Below is a small trained network, with its code and all its weights. Each question gives an input and a class and asks what happens when units are switched off, that is, made to give their printed mean instead of their output.

import numpy as np


def w(rows, s, z=0):
    codes = np.array(rows[::2]) - 128.0
    scale = np.full(codes.shape[1], s)
    scale[-1] = z or s
    return codes * scale


def f(y):
    return y / 2 * (1 + np.tanh(0.7978845608 * (y + 0.044715 * y**3)))


def log_softmax(a):
    a = a - a.max(-1, keepdims=True)
    return a - np.log(np.exp(a).sum(-1, keepdims=True))


def net(x, mask):
    res = np.array(x, float).reshape(1, 7) / 4 @ E
    y = f(res @ A[0][:, :-1].T + A[0][:, -1])
    res = res + np.where(mask, y, B[0][:, -1]) @ B[0][:, :-1]
    return log_softmax(res[-1] @ U[:, :-1].T + U[:, -1])


A, B = {}, {}
E = w([
[45,45,203,143,239,139,182],'x0',
[203,81,218,21,85,221,153],'x1',
[1,145,139,249,109,230,168],'x2',
[95,50,7,169,78,205,67],'x3',
[75,135,202,90,73,80,115],'x4',
[191,239,133,203,175,147,11],'x5',
[75,193,226,153,192,227,123],'x6',
],0.0052)
A[0] = w([
[163,251,255,62,71,96,135,249],'N0',
[16,22,103,154,70,244,89,215],'N1',
[2,36,71,141,116,218,168,198],'N2',
[105,188,124,200,173,169,63,94],'N3',
[206,34,132,28,110,142,81,233],'N4',
[161,57,71,65,144,93,194,243],'N5',
[74,68,172,148,237,44,174,252],'N6',
[36,50,103,99,99,166,146,168],'N7',
[73,162,7,198,83,69,36,247],'N8',
],0.0053,0.0038)
B[0] = w([
[75,213,208,49,241,89,235,238],'N0',
[242,183,203,149,246,73,217,234],'N1',
[213,94,212,88,233,109,228,228],'N2',
[95,113,85,232,116,229,39,170],'N3',
[247,25,54,34,100,135,198,224],'N4',
[220,53,60,116,72,47,207,214],'N5',
[116,166,254,95,234,108,236,223],'N6',
[248,52,213,52,120,91,213,183],'N7',
[111,209,42,221,94,51,149,254],'N8',
],0.0051,0.0063)
U = w([
[33,32,178,138,14,219,6,2],'0',
[187,109,236,28,236,37,244,231],'1',
[53,46,154,98,32,212,26,2],'2',
[232,106,30,21,86,231,81,123],'3',
[81,228,121,235,239,240,87,191],'4',
[157,45,2,138,26,115,223,127],'5',
[27,214,223,91,182,175,173,85],'6',
[96,189,19,206,35,58,42,225],'7',
],0.0052,0.0041)

Each question gives the input, the list of numbers given to net, and the class t.
The units are the neurons (one row each of A and B). Each row of codes is followed by its name. A weight is (code - 128) times the scale printed after its matrix; where a second scale follows, it is the last column's (A, B and U).
mask holds one flag per neuron, in row order. A switched-off neuron (its flag False) gives its mean, the last column of its row in B, instead of its output. The means were averaged over made-up inputs and are rounded, as every weight is.
A unit's drop is (log p(t) with every unit on - log p(t) with that unit switched off) / (log p(t) with every unit on - log p(t) with every unit switched off).
The circuit of an input: a set's keep is (log p(t) with only the set's units on - log p(t) with every unit switched off) / (log p(t) with every unit on - log p(t) with every unit switched off). Starting from all 9 units, units are removed one at a time, each time the one whose removal leaves the highest keep (on an exact tie, the one counted first), for as long as the keep stays at least 0.8.
circuit, biggest first: the units of the circuit, biggest drop first
top k neurons: the k neurons with the biggest drops, biggest first
drop of u: that unit's drop, to one decimal
input [1,-6,5,6,3,-3,7], class 1: circuit, biggest first : N2
input [4,-6,1,3,3,5,-4], class 7: top 2 neurons : N8, N0
input [-3,7,-7,-1,4,-5,-8], class 3: circuit, biggest first : N4, N6
input [-7,-4,-1,1,0,5,5], class 7: circuit, biggest first : N8, N6
input [6,5,8,7,-4,3,-2], class 1: top 2 neurons : N2, N1
input [-5,-2,3,-4,2,6,-3], class 7: circuit, biggest first : N6, N2
input [3,1,8,6,-1,2,7], class 1: top 4 neurons : N2, N1, N7, N8
input [-8,-5,7,5,8,-7,-4], class 1: top 4 neurons : N1, N2, N7, N3
input [-3,0,5,-2,-1,4,-3], class 7: drop of N6 : 0.2
input [-2,3,8,4,8,-3,-6], class 1: drop of N1 : 0.3
input [0,0,3,-2,-2,2,-6], class 7: drop of N6 : 0.1
